Below is a small trained network, with its code and all its weights. Each question gives an input and a class and asks what happens when units are switched off, that is, made to give their printed mean instead of their output.

import numpy as np


def w(rows, s, z=0):
    codes = np.array(rows[::2]) - 128.0
    scale = np.full(codes.shape[1], s)
    scale[-1] = z or s
    return codes * scale


def f(y):
    return np.maximum(y, 0)


def log_softmax(a):
    a = a - a.max(-1, keepdims=True)
    return a - np.log(np.exp(a).sum(-1, keepdims=True))


def net(x, mask):
    res = np.array(x, float).reshape(1, 4) / 4 @ E
    y = f(res @ A[0][:, :-1].T + A[0][:, -1])
    res = res + np.where(mask, y, B[0][:, -1]) @ B[0][:, :-1]
    return log_softmax(res[-1] @ U[:, :-1].T + U[:, -1])


A, B = {}, {}
E = w([
[137,132,203,62,236,150,214,224],'x0',
[119,125,114,164,126,113,129,156],'x1',
[14,158,124,58,75,13,225,98],'x2',
[83,204,32,72,5,225,93,200],'x3',
],0.013)
A[0] = w([
[154,52,170,155,164,87,198,124,190],'n0',
[85,186,67,133,105,125,79,106,31],'n1',
[210,144,161,132,193,180,133,185,246],'n2',
[51,128,161,67,128,68,238,153,165],'n3',
[185,70,169,171,153,162,102,85,215],'n4',
[111,80,125,175,107,119,75,66,253],'n5',
[93,194,101,91,90,178,114,200,101],'n6',
[60,179,89,114,84,177,56,111,225],'n7',
[87,98,92,106,93,59,134,63,138],'n8',
[140,76,99,120,140,95,131,92,78],'n9',
[146,143,150,78,189,178,176,250,165],'n10',
[196,127,89,185,137,180,25,112,222],'n11',
[97,107,130,144,69,66,75,61,239],'n12',
[120,174,57,81,78,176,72,184,146],'n13',
],0.014,0.0066)
B[0] = w([
[122,110,199,127,202,37,107,64,224],'n0',
[77,210,149,148,68,118,158,128,166],'n1',
[36,35,223,201,103,119,66,152,243],'n2',
[62,204,51,27,195,29,173,111,240],'n3',
[65,60,158,215,181,180,129,115,220],'n4',
[228,106,2,164,203,219,168,70,185],'n5',
[124,115,74,2,34,165,142,172,210],'n6',
[219,230,105,172,120,217,138,197,203],'n7',
[202,123,82,153,22,63,167,73,177],'n8',
[198,104,111,120,144,121,173,143,151],'n9',
[32,48,206,37,56,170,138,196,252],'n10',
[206,121,203,197,137,249,22,58,229],'n11',
[237,122,41,235,39,67,189,77,186],'n12',
[180,189,159,60,58,185,89,203,217],'n13',
],0.0095,0.031)
U = w([
[173,66,82,205,212,147,94,46,254],'0',
[181,79,62,162,135,38,185,55,197],'1',
[175,197,136,146,126,204,44,149,115],'2',
[137,225,58,130,63,103,166,163,53],'3',
[79,40,212,161,206,102,131,170,142],'4',
[74,154,174,64,210,9,151,93,78],'5',
[117,61,180,74,40,156,65,186,84],'6',
[64,140,46,19,114,125,206,195,56],'7',
],0.011,0.0065)

Each question gives the input, the list of numbers given to net, and the class t.
The units are the neurons (one row each of A and B). Each row of codes is followed by its name. A weight is (code - 128) times the scale printed after its matrix; where a second scale follows, it is the last column's (A, B and U).
mask holds one flag per neuron, in row order. A switched-off neuron (its flag False) gives its mean, the last column of its row in B, instead of its output. The means were averaged over made-up inputs and are rounded, as every weight is.
A unit's drop is (log p(t) with every unit on - log p(t) with that unit switched off) / (log p(t) with every unit on - log p(t) with every unit switched off).
The circuit of an input: a set's keep is (log p(t) with only the set's units on - log p(t) with every unit switched off) / (log p(t) with every unit on - log p(t) with every unit switched off). Starting from the 12 units with the biggest drops (on a tie, the unit counted first), units are removed one at a time, each time the one whose removal leaves the highest keep (on an exact tie, the one counted first), for as long as the keep stays at least 0.8.
units of the circuit, in order: the units of the circuit, biggest drop first
k most important neurons: the k neurons with the biggest drops, biggest first
drop when u is switched off: that unit's drop, to one decimal
input [7,-1,2,-8], class 5: units of the circuit, in order -> (n3)
input [0,5,-1,3], class 2: 3 most important neurons -> (n10 n2 n7)
input [0,3,7,1], class 3: 2 most important neurons -> (n10 n8)
input [-7,5,2,-8], class 1: 2 most important neurons -> (n12 n8)
input [7,4,1,-4], class 5: 2 most important neurons -> (n3 n11)
input [0,4,-6,-2], class 0: 2 most important neurons -> (n11 n10)
input [-8,-1,-4,1], class 2: 2 most important neurons -> (n7 n13)
input [-5,7,0,-3], class 0: 2 most important neurons -> (n3 n5)
input [-4,-8,4,-5], class 1: drop when n8 is switched off -> 0.0
input [-5,4,1,4], class 3: drop when n12 is switched off -> 0.2
input [-1,-5,1,-6], class 1: drop when n11 is switched off -> 0.5
